[-2.315, -2.336, -0.283, -2.448, -2.967, -2.004, -3.168, -2.074, -2.838, -1.240, -3.791, -2.796, -0.894, -0.494, -4.663, 0.554, -6.421, -3.058, -4.562, 0.305, -5.509, -0.976, -7.538, -1.110, -1.495, -5.365, 3.978, -6.979] -> z976
[-7.200, -1.368, 0.611, -6.343, -8.945, -0.977, -0.916, 0.024, -0.687, -0.464, -6.543, -5.638, 1.954, -1.955, -6.873, 0.554, -6.421, -3.058, -4.562, 0.305, -5.509, -0.976, -7.538, -1.110, -2.120, 2.193, -1.311, 1.480] -> z181
[-7.200, -1.368, 0.611, -6.343, -8.945, -0.977, -0.916, 0.024, -0.687, -0.464, -6.543, -5.638, 1.954, -1.955, -6.873, 0.554, -6.421, -3.058, -4.562, 0.305, -5.509, -0.976, -7.538, -1.110, -2.120, 2.193, -1.349, -0.709] -> z862
[2.243, 0.364, 0.480, 3.010, 2.406, 0.563, 0.170, 0.216, 0.099, 1.305, 2.979, 0.727, 1.216, 3.156, 2.494, 0.840, 1.278, 3.574, 0.717, 0.486, 3.515, -0.442, 2.912, 0.560, 0.363, 4.096, 1.264, 4.086] -> z359
[5.232, 2.986, -0.329, 5.349, 5.908, 2.324, 3.154, 2.447, 3.023, -1.291, 5.939, 5.627, -0.980, -2.410, 6.587, -0.031, 5.540, -1.177, 4.382, -0.505, 5.114, 3.328, 5.238, 1.751, 2.553, 5.236, -2.618, 0.971] -> z167
step +1: [0.554, -6.421, -3.058] -> [0.555, -6.420, -3.057]
step -1: [0.099, 1.305] -> [0.098, 1.304]
step -1: [0.024, -0.687, -0.464, -6.543] -> [0.023, -0.688, -0.465, -6.544]
step -1: [5.114, 3.328] -> [5.113, 3.327]

[0.951, -2.662, -2.353, -2.323, 0.325, -2.804, -2.187, -2.326, 1.005, 0.762, 0.900, 1.029, -2.320, -2.244, 0.729, 2.432, -1.773, 0.256, -2.478, 2.188, -1.778, 0.119, -2.892, 1.039, -2.764, -2.128, -2.503, -3.119, 1.145, 1.968, 0.053, 1.086, -3.125, -2.445] -> z264
[-2.890, -2.004, -0.625, 1.797, 0.409, -1.600, -1.766, 1.997, -3.678, -3.004, -3.515, -0.728, -2.130, 0.105, 0.357, -2.203, -2.658, 0.193, 0.100, -2.575, -0.592, 0.149, -1.731, -4.058, -1.739, 1.365, 2.417, -1.631, -0.493, -3.393, -2.844, -0.823, 0.935, -1.831] -> z295
[2.207, -3.622, -2.255, -1.978, 0.234, -3.976, -2.175, -1.949, 0.142, 0.086, 0.003, 1.146, -3.612, -1.615, 0.297, 2.985, -3.123, -0.191, -2.206, 3.150, -0.896, -0.069, -4.406, 0.024, -3.623, -1.942, -2.072, -4.746, 0.386, 3.192, -4.232, 1.262, -4.299, -2.995] -> z483
[-5.647, -1.243, 0.074, 2.864, 0.167, -0.433, -1.564, 3.177, -4.961, -4.074, -4.739, -1.695, -1.364, 0.931, 0.334, -4.715, -2.415, -0.027, 0.998, -5.280, -0.373, 0.199, -0.450, -5.350, -0.755, 2.403, 3.703, -0.126, 0.165, -6.770, -1.199, -1.690, 3.508, -1.256] -> z494
[-2.644, -1.700, -0.729, 1.920, 0.382, -1.191, -1.855, 2.077, -3.597, -2.847, -3.355, -0.554, -1.503, -0.346, 0.887, -1.520, -1.833, 0.290, -0.018, -1.926, -1.391, 0.252, -0.897, -3.916, -2.850, 1.886, 2.716, -2.596, 1.239, 0.795, 5.058, 0.545, -2.493, -2.584] -> z934
[-3.932, -1.304, -0.698, 2.055, 0.486, -0.681, -1.815, 2.305, -3.483, -2.738, -3.233, -1.100, -1.040, -0.489, 0.906, -3.001, -1.492, 0.451, -0.009, -3.569, -1.527, 0.365, -0.293, -3.828, -1.120, 1.673, 2.667, -0.086, 0.393, -4.385, 3.658, -1.205, 1.677, -1.514] -> z456
[-2.845, -1.769, -0.657, 2.550, 0.518, -1.236, -1.854, 2.787, -4.118, -3.182, -3.809, -0.839, -1.553, -0.344, 0.966, -2.146, -1.908, 0.374, 0.167, -2.517, -1.446, 0.330, -0.822, -4.543, -1.625, 2.060, 3.135, -0.658, 0.468, -2.973, 5.012, -0.916, 0.400, -1.863] -> z390
[2.530, -3.065, -2.966, -2.056, 0.678, -3.405, -2.430, -2.005, 1.199, 1.180, 1.170, 1.059, -2.456, -3.282, 1.170, 3.137, -1.462, 0.494, -3.064, 3.159, -2.573, 0.260, -3.054, 1.037, -3.371, -2.021, -2.222, -3.409, 0.600, 3.857, 3.818, 1.008, -4.813, -2.920] -> z853
[-2.644, -1.700, -0.729, 1.920, 0.382, -1.191, -1.855, 2.077, -3.597, -2.847, -3.355, -0.554, -1.503, -0.346, 0.887, -1.520, -1.833, 0.290, -0.018, -1.926, -1.391, 0.252, -0.897, -3.916, -1.561, 1.571, 2.304, -0.730, 1.059, -2.518, 4.855, -0.522, 0.066, -1.791] -> z345
[0.974, -3.608, -0.790, 1.469, 0.234, -3.643, -1.875, 1.506, -4.030, -3.311, -3.889, 0.703, -4.050, 0.520, 0.128, 1.637, -4.245, -0.250, 0.025, 1.790, 0.137, -0.159, -4.192, -4.422, -3.407, 1.020, 1.738, -4.306, 0.075, 1.676, -3.751, 0.811, -3.303, -2.865] -> z93
step +1: [-3.303] -> [-3.302]
step +1: [1.790] -> [1.791]
step +1: [-1.191] -> [-1.190]

[3.237, 2.119, 2.655, 2.357, -5.746, 3.469, -2.412, -0.571, 2.751, 4.285, 6.766, 5.141, -3.374, -5.946, 2.811, 2.129, 3.985, 7.074, 0.659, -5.278, 1.597, -0.091, -3.323, 2.353, -5.434, -1.613, 3.144, -5.221, 5.274, -0.175, -3.781, -3.948, -0.395, 4.908, -3.628, 0.481, -1.031, -5.721, 0.772, -2.400, 6.664, 6.373, 6.884, 5.558, 3.648, -1.074, -6.038, 2.418, 6.128, -2.498, -6.864, 7.094, -3.224, -6.842, -6.078, 4.770] -> z850
[-1.101, -1.374, -4.539, 3.675, -4.453, -2.206, 5.001, 0.466, 5.930, -6.478, -1.791, 5.592, 2.244, 4.822, 5.711, 3.556, 4.096, -1.991, -4.535, 5.511, -4.649, 3.348, -0.550, 3.723, 2.944, -5.333, -1.943, -4.028, 1.218, 5.615, 6.380, -3.844, -2.144, -2.642, -5.654, -3.067, 3.453, -3.789, -5.442, -2.444, -3.438, -5.337, -6.396, -4.814, -6.214, -1.745, -4.854, 4.728, 3.502, 6.380, -5.874, -3.687, -3.258, 0.368, -1.862, -1.932] -> z829
[3.237, 2.119, 2.655, 2.357, -5.746, 3.469, -2.412, -0.571, 2.751, 4.285, 6.766, 5.141, -3.374, -5.946, 2.811, 2.129, 3.985, 7.074, 0.659, -5.278, 1.597, -0.091, -3.323, 2.353, -5.434, -1.613, 3.144, -5.221, 5.274, -0.175, -3.781, -3.948, -0.395, -3.257, -3.628, 0.481, -1.031, -5.721, 0.772, -2.400, 6.664, 6.373, 6.884, 5.558, 3.648, -1.074, -6.038, 2.418, 6.128, -2.498, -6.864, 7.094, -3.224, -6.842, -6.078, -4.774] -> z760
[-1.101, -1.374, -4.539, 3.675, -4.453, -2.206, 5.001, 0.466, 5.930, -6.478, -1.791, 5.592, 2.244, 4.822, 5.711, 3.556, 4.096, -1.991, -4.535, 5.511, -4.649, 3.348, -0.550, 3.723, 2.944, -5.333, -1.943, -4.028, 1.218, 5.615, 6.380, -3.844, -2.144, -2.642, -5.654, -3.067, 3.453, -3.789, -5.442, -2.444, -3.438, -5.337, -6.396, -4.814, -6.214, -1.745, -4.854, 4.728, 3.502, 6.380, -5.874, 1.665, -6.143, 5.719, 3.108, -2.102] -> z471
[5.290, 6.420, -3.637, -1.904, -0.357, 2.552, 5.447, 2.975, -2.094, -1.118, -4.682, -1.569, 3.571, -5.744, 5.661, 1.126, 4.930, -1.803, -1.565, 6.545, 4.962, 1.768, 6.886, 5.032, -4.849, -4.263, 0.192, -4.170, 6.528, -3.306, 3.030, -3.984, -3.457, 5.420, -2.841, 1.425, -4.656, -5.697, 6.349, 1.945, -5.571, -2.882, 6.786, 7.113, 5.864, 1.837, -5.969, 3.776, 1.905, 4.044, -2.855, 1.019, 3.928, 2.359, 3.006, 5.493] -> z602
[0.360, 4.123, 6.405, -3.728, -0.910, -5.774, -0.987, 7.072, 0.506, 6.194, 6.248, -6.867, -6.901, -2.847, 2.997, 1.834, -2.758, 1.874, -3.527, -6.339, -0.869, 1.071, -0.586, -6.064, 0.684, 1.037, -4.747, 5.002, 4.127, -5.480, 0.170, 6.970, -2.733, -4.376, -5.708, 5.007, 0.238, 2.429, 4.789, -4.495, -4.945, 1.653, 2.085, -6.924, 7.060, -2.826, 1.991, -2.853, 0.794, -2.003, -5.600, 4.470, -2.613, 4.391, 4.474, 1.474] -> z899
[-1.101, -1.374, -4.539, 3.675, -4.453, -2.206, 5.001, 0.466, 5.930, -6.478, -1.791, 5.592, 2.244, 4.822, 5.711, 3.556, 4.096, -1.991, -4.535, 5.511, -4.649, 3.348, -0.550, 3.723, 2.944, -5.333, -1.943, -4.028, 1.218, 5.615, 6.380, -3.844, -2.144, -2.642, -5.654, -3.067, 3.453, -3.789, -5.442, -2.444, -3.438, -5.337, -6.396, -4.814, -6.214, -1.745, -4.854, 4.728, 3.502, 5.453, 4.953, -1.653, -6.981, 1.329, 1.115, -4.708] -> z47
step -1: [-5.442, -2.444] -> [-5.443, -2.445]
step -1: [7.072] -> [7.071]
step -1: [-0.091, -3.323] -> [-0.092, -3.324]
step -1: [4.789, -4.495, -4.945, 1.653] -> [4.788, -4.496, -4.946, 1.652]
step +1: [-0.175, -3.781] -> [-0.174, -3.780]

[-4.755, 5.480, 1.078, 3.350] : z699
[-5.884, 1.981, 1.906, -0.520] : z989
[0.305, -3.422, -4.147, -4.699] : z162
[1.440, 3.729, 1.238, 0.520] : z349
[-3.185, 1.949, -2.001, -0.345] : z706
[1.591, -5.383, -7.264, -8.789] : z454
[-4.335, 3.454, 5.319, 0.750] : z621
[-5.614, 2.062, -7.821, -6.559] : z665
[-3.650, 3.525, -0.974, -0.122] : z909
[-5.057, 1.068, 6.243, 0.247] : z109
[-5.614, 2.062, 5.494, 0.866] : z245
step +1: [1.591, -5.383, -7.264] -> [1.592, -5.382, -7.263]
step -1: [3.454, 5.319] -> [3.453, 5.318]
step -1: [-3.185, 1.949, -2.001] -> [-3.186, 1.948, -2.002]
step +1: [-5.884, 1.981, 1.906] -> [-5.883, 1.982, 1.907]
step +1: [-5.057, 1.068] -> [-5.056, 1.069]

[0.334, 1.284, 1.847, 0.113, 0.224, -0.361, 0.200, 0.110, -0.564, 0.510, 6.494, 0.843, -3.280, -0.699, -1.937, 0.056]  z904
[-0.719, -0.130, -0.260, 0.113, -0.095, -0.361, 4.327, 0.110, -0.564, 0.262, -6.329, 0.843, 2.586, 1.087, -1.485, -0.559]  z310
[-0.719, -0.130, -0.260, 0.113, -0.095, -0.361, 4.327, 0.110, -0.564, 0.262, -6.329, 0.843, -3.280, -1.211, 1.940, 0.937]  z519
step -1: [-0.095, -0.361] -> [-0.096, -0.362]
step +1: [-0.130] -> [-0.129]
step -1: [-1.211, 1.940] -> [-1.212, 1.939]
step +1: [0.510, 6.494] -> [0.511, 6.495]
step +1: [-3.280, -0.699, -1.937] -> [-3.279, -0.698, -1.936]
step -1: [0.113, -0.095] -> [0.112, -0.096]

